Each row has a name. Each question is about the rows just above it. Places in a row count from 0.

-1.63 -0.39 -5.49 +0.07 +2.68 +2.23 +4.96 -7.42 +2.87 +4.75 -5.61 +0.71
 -1.44 -1.31 +0.53 +2.42 +0.14 -0.39 -3.74 +3.47 -2.78 +5.25 -3.06 +6.92
 -1.20 -2.24 -1.50 +4.26 -5.64 -0.08 -0.59 +5.02 +3.93 +1.11 +0.13 -2.14
 +4.32 +0.75 +0.48 +2.20 -5.10 -2.38 -0.43 +8.18 -5.74 = J638
-1.63 -0.39 -5.49 +0.07 +2.68 +2.23 +4.96 -7.42 +2.87 +4.75 +8.69 +0.71
 -1.44 -1.31 +0.53 +2.42 +0.14 -0.39 -3.92 +3.47 -2.78 +5.25 -3.06 +6.92
 -1.20 -2.24 -1.50 +4.26 -5.64 -0.08 -0.59 +5.02 +3.93 +1.11 +0.13 -2.14
 +4.32 +0.75 +0.48 +2.20 -5.10 -2.38 -0.43 +8.18 +2.66 = J869
-1.63 -0.39 -5.49 +0.07 +2.68 +2.23 +4.96 -7.42 +2.87 +4.75 -5.61 +0.71
 -1.44 -1.31 +0.53 +2.42 +0.14 -0.39 +5.02 +3.47 -2.78 +5.25 -3.06 +6.92
 -1.20 -2.24 -1.50 +4.26 -5.64 -0.08 -0.59 +5.02 +3.93 +1.11 +0.13 -2.14
 +4.32 +0.75 +0.48 +2.20 -5.10 -2.38 -0.43 +8.18 -5.74 = J987
-1.63 -0.39 -5.49 +0.07 +2.68 +2.23 +4.96 -7.42 +2.87 +4.75 -5.61 +0.71
 -1.44 -1.31 +0.53 +2.42 +0.14 -0.39 +5.02 +3.47 -2.78 +5.25 -3.06 +3.25
 +7.51 -0.65 +3.56 -6.46 +4.98 +9.38 -4.76 -2.83 +3.70 -3.71 +5.77 -2.02
 -1.78 -6.86 -0.44 +5.98 +1.05 -2.07 -3.51 -0.97 +2.14 = J513
One entry of J513 was changed: -1.63 -0.39 -5.49 +0.07 +2.68 +2.23 +4.96 -7.42 +2.87 +4.75 -5.61 +0.71
 -1.44 -1.31 +0.53 +2.42 +0.14 -0.39 +5.02 +3.47 -2.78 +5.25 -3.06 +3.25
 +7.51 -0.65 +3.56 -6.46 +4.98 +9.38 -4.76 -2.83 +3.70 -3.71 +5.77 -2.02
 -1.78 -6.86 -0.44 +5.99 +1.05 -2.07 -3.51 -0.97 +2.14. Where, and from what?
39, +5.98
Where does -1.63 -0.39 -5.50 +0.07 +2.68 +2.23 +4.96 -7.42 +2.87 +4.75 +8.69 +0.71
 -1.44 -1.31 +0.53 +2.42 +0.14 -0.39 -3.92 +3.47 -2.78 +5.25 -3.06 +6.92
 -1.20 -2.24 -1.50 +4.26 -5.64 -0.08 -0.59 +5.02 +3.93 +1.11 +0.13 -2.14
 +4.32 +0.75 +0.48 +2.20 -5.10 -2.38 -0.43 +8.18 +2.66 differ from J869, and what was there?
2, -5.49
One entry of J987 was changed: -1.62 -0.39 -5.49 +0.07 +2.68 +2.23 +4.96 -7.42 +2.87 +4.75 -5.61 +0.71
 -1.44 -1.31 +0.53 +2.42 +0.14 -0.39 +5.02 +3.47 -2.78 +5.25 -3.06 +6.92
 -1.20 -2.24 -1.50 +4.26 -5.64 -0.08 -0.59 +5.02 +3.93 +1.11 +0.13 -2.14
 +4.32 +0.75 +0.48 +2.20 -5.10 -2.38 -0.43 +8.18 -5.74. Where, and from what?
0, -1.63
Changed J638: -1.63 -0.39 -5.49 +0.07 +2.68 +2.23 +4.96 -7.42 +2.88 +4.75 -5.61 +0.71
 -1.44 -1.31 +0.53 +2.42 +0.14 -0.39 -3.74 +3.47 -2.78 +5.25 -3.06 +6.92
 -1.20 -2.24 -1.50 +4.26 -5.64 -0.08 -0.59 +5.02 +3.93 +1.11 +0.13 -2.14
 +4.32 +0.75 +0.48 +2.20 -5.10 -2.38 -0.43 +8.18 -5.74. Place and old value:
8, +2.87

-1.55 +0.07 -0.21 -0.07 +0.61 -1.02 -4.07 +7.82 = J638
-1.55 +0.07 -0.21 +1.47 +0.61 -1.02 -4.07 +7.82 = J37
-2.88 -0.27 +0.31 +0.24 +1.31 -0.66 +3.21 -1.57 = J123
-1.55 +0.07 -0.21 +1.47 +0.61 -1.02 +1.82 +7.82 = J757
Where does -2.88 -0.27 +0.31 +0.25 +1.31 -0.66 +3.21 -1.57 differ from J123, and what was there?
3, +0.24
Changed J757: -1.55 +0.07 -0.21 +1.47 +0.61 -1.02 +1.82 +7.81. Place and old value:
7, +7.82
Where does -2.88 -0.26 +0.31 +0.24 +1.31 -0.66 +3.21 -1.57 differ from J123, and what was there?
1, -0.27
One entry of J638 was changed: -1.55 +0.07 -0.21 -0.06 +0.61 -1.02 -4.07 +7.82. Where, and from what?
3, -0.07
One entry of J638 was changed: -1.55 +0.07 -0.22 -0.07 +0.61 -1.02 -4.07 +7.82. Where, and from what?
2, -0.21
Where does -2.88 -0.27 +0.32 +0.24 +1.31 -0.66 +3.21 -1.57 differ from J123, and what was there?
2, +0.31
One entry of J757 was changed: -1.55 +0.07 -0.21 +1.48 +0.61 -1.02 +1.82 +7.82. Where, and from what?
3, +1.47

